Below are the code and all the weights of a small trained network. Each question names an input and a target symbol and asks about switching units off, where a switched-off unit gives its printed mean instead of its output.

import numpy as np


def w(rows, s, z=0):
    codes = np.array(rows[::2]) - 128.0
    scale = np.full(codes.shape[1], s)
    scale[-1] = z or s
    return codes * scale


def norm(h):
    return h / np.sqrt((h * h).mean(-1, keepdims=True) + 1e-5)


def f(y):
    return y / 2 * (1 + np.tanh(0.7978845608 * (y + 0.044715 * y**3)))


def softmax(a):
    e = np.exp(a - a.max(-1, keepdims=True))
    return e / e.sum(-1, keepdims=True)


def log_softmax(a):
    a = a - a.max(-1, keepdims=True)
    return a - np.log(np.exp(a).sum(-1, keepdims=True))


def net(x, mask):
    ids = ['ΔΩαβελξσ'.index(c) for c in x.split()]
    T = len(ids)
    res = E[ids] + P[:T]
    u = 0
    for l in range(3):
        q, k, v = (norm(res) @ M[l].T for M in (Q, K, V))
        z = softmax(np.where(np.tri(T) > 0, q @ k.T / 3**0.5, -1e9)) @ v
        res = res + np.where(mask[u], z, O[l][:, -1]) @ O[l][:, :-1]
        u += 1
        y = f(norm(res) @ A[l][:, :-1].T + A[l][:, -1])
        res = res + np.where(mask[u : u + 4], y, B[l][:, -1]) @ B[l][:, :-1]
        u += 4
    return log_softmax(norm(res)[-1] @ U[:, :-1].T + U[:, -1])


Q, K, V, O, A, B = {}, {}, {}, {}, {}, {}
E = w([
[159,107,179,63,83,232,102],'Δ',
[35,109,81,136,171,108,73],'Ω',
[173,128,147,108,157,81,37],'α',
[109,118,104,132,178,74,37],'β',
[3,126,103,105,139,168,120],'ε',
[60,101,182,77,67,96,60],'λ',
[189,169,194,60,118,122,75],'ξ',
[146,134,62,166,126,178,175],'σ',
],0.02)
P = w([
[140,2,177,122,178,114,169],'0',
[141,40,168,140,167,146,113],'1',
[139,83,159,144,165,160,93],'2',
[140,125,142,144,175,164,92],'3',
[141,152,129,145,173,163,81],'4',
[136,179,107,139,161,163,69],'5',
[148,190,73,123,148,153,36],'6',
[159,193,14,87,92,137,34],'7',
[107,245,91,117,42,94,61],'8',
],0.013)
Q[0] = w([
[218,108,172,144,173,4,55],'0.h0',
[228,193,163,89,72,205,168],'0.h0',
[89,37,226,49,135,141,63],'0.h0',
],0.038)
K[0] = w([
[224,138,157,124,168,5,37],'0.h0',
[254,174,187,117,73,224,182],'0.h0',
[72,57,213,27,65,96,93],'0.h0',
],0.033)
V[0] = w([
[150,157,71,182,17,122,124],'0.h0',
[144,210,102,147,158,113,33],'0.h0',
[166,80,217,247,135,164,160],'0.h0',
],0.015)
O[0] = w([
[144,198,170,170,152,148,244,10],'0.h0',
[90,107,101,22,121,109,165,165],'0.h0',
[122,115,95,161,42,184,144,109],'0.h0',
],0.011)
A[0] = w([
[150,188,123,127,91,162,134,121],'0.n0',
[107,152,135,145,105,79,119,116],'0.n1',
[155,116,134,118,127,176,162,33],'0.n2',
[151,150,47,210,182,229,255,251],'0.n3',
],0.039,0.0021)
B[0] = w([
[151,133,135,82,153,201,63,202],'0.n0',
[60,160,126,121,191,175,103,149],'0.n1',
[114,114,95,141,173,93,126,176],'0.n2',
[54,207,47,72,51,172,252,246],'0.n3',
],0.021,0.011)
Q[1] = w([
[111,103,133,210,95,3,153],'1.h0',
[150,114,149,131,150,87,201],'1.h0',
[24,123,83,49,127,144,38],'1.h0',
],0.031)
K[1] = w([
[95,64,144,172,129,46,80],'1.h0',
[130,70,166,111,170,91,200],'1.h0',
[72,251,70,91,89,86,117],'1.h0',
],0.03)
V[1] = w([
[67,207,41,112,40,105,142],'1.h0',
[88,18,175,73,143,132,176],'1.h0',
[103,41,111,93,134,223,250],'1.h0',
],0.02)
O[1] = w([
[111,207,178,246,13,154,64,249],'1.h0',
[109,124,196,203,156,118,205,173],'1.h0',
[243,66,172,229,116,167,160,151],'1.h0',
],0.012,0.011)
A[1] = w([
[28,122,72,114,56,71,117,118],'1.n0',
[190,179,89,137,103,210,197,109],'1.n1',
[124,56,211,116,229,76,252,87],'1.n2',
[145,118,92,109,108,118,194,2],'1.n3',
],0.03,0.0028)
B[1] = w([
[51,119,150,124,61,128,52,252],'1.n0',
[120,124,107,109,158,32,120,169],'1.n1',
[82,80,192,94,225,3,208,197],'1.n2',
[130,127,128,164,85,140,203,138],'1.n3',
],0.028,0.023)
Q[2] = w([
[86,157,148,146,132,82,91],'2.h0',
[169,160,169,88,122,148,154],'2.h0',
[87,4,193,138,174,78,104],'2.h0',
],0.012)
K[2] = w([
[79,254,150,155,26,86,124],'2.h0',
[199,131,93,54,168,99,100],'2.h0',
[105,56,250,51,226,146,142],'2.h0',
],0.008)
V[2] = w([
[6,92,136,133,69,112,221],'2.h0',
[126,113,22,131,80,254,136],'2.h0',
[105,109,227,201,150,154,20],'2.h0',
],0.029)
O[2] = w([
[197,232,3,22,246,185,187,252],'2.h0',
[34,80,132,36,203,64,63,23],'2.h0',
[159,17,187,184,158,132,232,160],'2.h0',
],0.016,0.031)
A[2] = w([
[56,147,150,98,196,9,82,50],'2.n0',
[165,166,68,178,90,150,102,84],'2.n1',
[136,93,134,97,248,98,254,193],'2.n2',
[184,93,110,101,158,205,143,2],'2.n3',
],0.032,0.0011)
B[2] = w([
[174,172,100,47,229,35,181,143],'2.n0',
[72,165,82,61,115,109,186,164],'2.n1',
[251,132,92,27,230,138,102,253],'2.n2',
[94,201,93,127,117,139,153,161],'2.n3',
],0.024,0.043)
U = w([
[73,89,152,60,122,255,37,73],'Δ',
[223,146,151,59,194,138,157,172],'Ω',
[156,107,122,126,88,130,149,4],'α',
[113,87,97,196,144,137,157,159],'β',
[88,252,74,106,51,160,160,110],'ε',
[135,137,171,196,144,201,141,138],'λ',
[65,57,183,57,120,80,96,162],'ξ',
[180,151,210,122,40,122,175,113],'σ',
],0.009,0.0038)

Each question gives the input, a string of symbols that net reads in full, and the target symbol t.
The units are the heads (3 rows each of Q, K, V and O) and the neurons (one row each of A and B). Each row of codes is followed by its name. A weight is (code - 128) times the scale printed after its matrix; where a second scale follows, it is the last column's (O, A, B and U).
mask holds one flag per unit, layer by layer, with each layer's heads first. A switched-off unit (its flag False) gives its mean, the last column of its rows in O or B, instead of its output. The means were averaged over made-up inputs and are rounded, as every weight is.
A unit's drop is (log p(t) with every unit on - log p(t) with that unit switched off) / (log p(t) with every unit on - log p(t) with every unit switched off).
The circuit of an input: a set's keep is (log p(t) with only the set's units on - log p(t) with every unit switched off) / (log p(t) with every unit on - log p(t) with every unit switched off). Starting from the 12 units with the biggest drops (on a tie, the unit counted first), units are removed one at a time, each time the one whose removal leaves the highest keep (on an exact tie, the one counted first), for as long as the keep stays at least 0.8.
circuit, biggest first: the units of the circuit, biggest drop first
k most important neurons: the k neurons with the biggest drops, biggest first
k most important neurons of layer l: the k neurons of layer l with the biggest drops, biggest first
input Δ ε Δ λ α λ Δ β λ, target Δ: 4 most important neurons -> (1.n2, 1.n1, 0.n1, 2.n3)
input ξ Δ λ Δ β σ α, target ε: circuit, biggest first -> (1.h0, 2.n2)
input β Δ ξ Δ, target ε: circuit, biggest first -> (1.n2, 2.n2)
input σ α ξ, target ε: most important neuron -> (1.n1)
input λ Δ Ω Δ Δ λ β Ω β, target ε: circuit, biggest first -> (1.h0, 2.n2)
input ε Δ Ω σ Δ ξ Δ λ, target σ: circuit, biggest first -> (1.h0, 2.n2, 2.h0, 0.n3)
input λ ε ε β σ ε ξ Δ, target σ: circuit, biggest first -> (1.h0, 0.n3, 2.n2, 2.h0)
input λ Δ λ λ Δ λ α λ, target ξ: circuit, biggest first -> (2.h0, 2.n2, 1.n0, 1.n2)
input Δ σ Ω β, target ε: 2 most important neurons of layer 1 -> (1.n1, 1.n2)
input σ α α α Δ Δ λ, target λ: 2 most important neurons -> (2.n2, 0.n3)
input σ ε Ω Ω, target β: 3 most important neurons -> (2.n2, 1.n0, 1.n2)
input Δ λ λ ξ Δ ε ξ λ, target Δ: 4 most important neurons -> (1.n2, 1.n0, 0.n3, 1.n1)
input Δ ε Δ β ξ β Δ Δ, target ξ: 3 most important neurons -> (1.n2, 1.n0, 0.n3)
input ξ ξ ε β Δ β Δ β, target Δ: 2 most important neurons -> (1.n0, 1.n2)
input σ β λ Δ, target λ: circuit, biggest first -> (0.n3, 1.h0, 2.n2)
input Ω Ω σ λ Ω Δ, target λ: 2 most important neurons -> (0.n3, 2.n2)
input λ σ λ, target ε: most important neuron -> (0.n3)
input λ σ Ω Δ α ξ, target σ: 3 most important neurons -> (0.n3, 2.n2, 1.n2)
input Δ Δ σ λ ε, target ε: 2 most important neurons of layer 0 -> (0.n3, 0.n2)
input σ λ α, target ε: most important neuron -> (1.n1)
input σ ξ Ω α, target σ: 3 most important neurons -> (2.n2, 1.n0, 0.n3)
input ξ β Δ λ Ω Ω λ, target ε: 3 most important neurons -> (2.n2, 1.n2, 0.n3)
input Δ Ω λ ξ Δ Ω λ Ω, target Δ: 2 most important neurons of layer 1 -> (1.n2, 1.n0)
input ξ ε ξ ε ξ, target Δ: 3 most important neurons of layer 2 -> (2.n2, 2.n1, 2.n3)
input ε λ ε β Δ Δ Δ ε, target Δ: 2 most important neurons of layer 1 -> (1.n0, 1.n2)
input ε β Δ λ α Ω Δ Δ, target Δ: 2 most important neurons of layer 2 -> (2.n2, 2.n1)
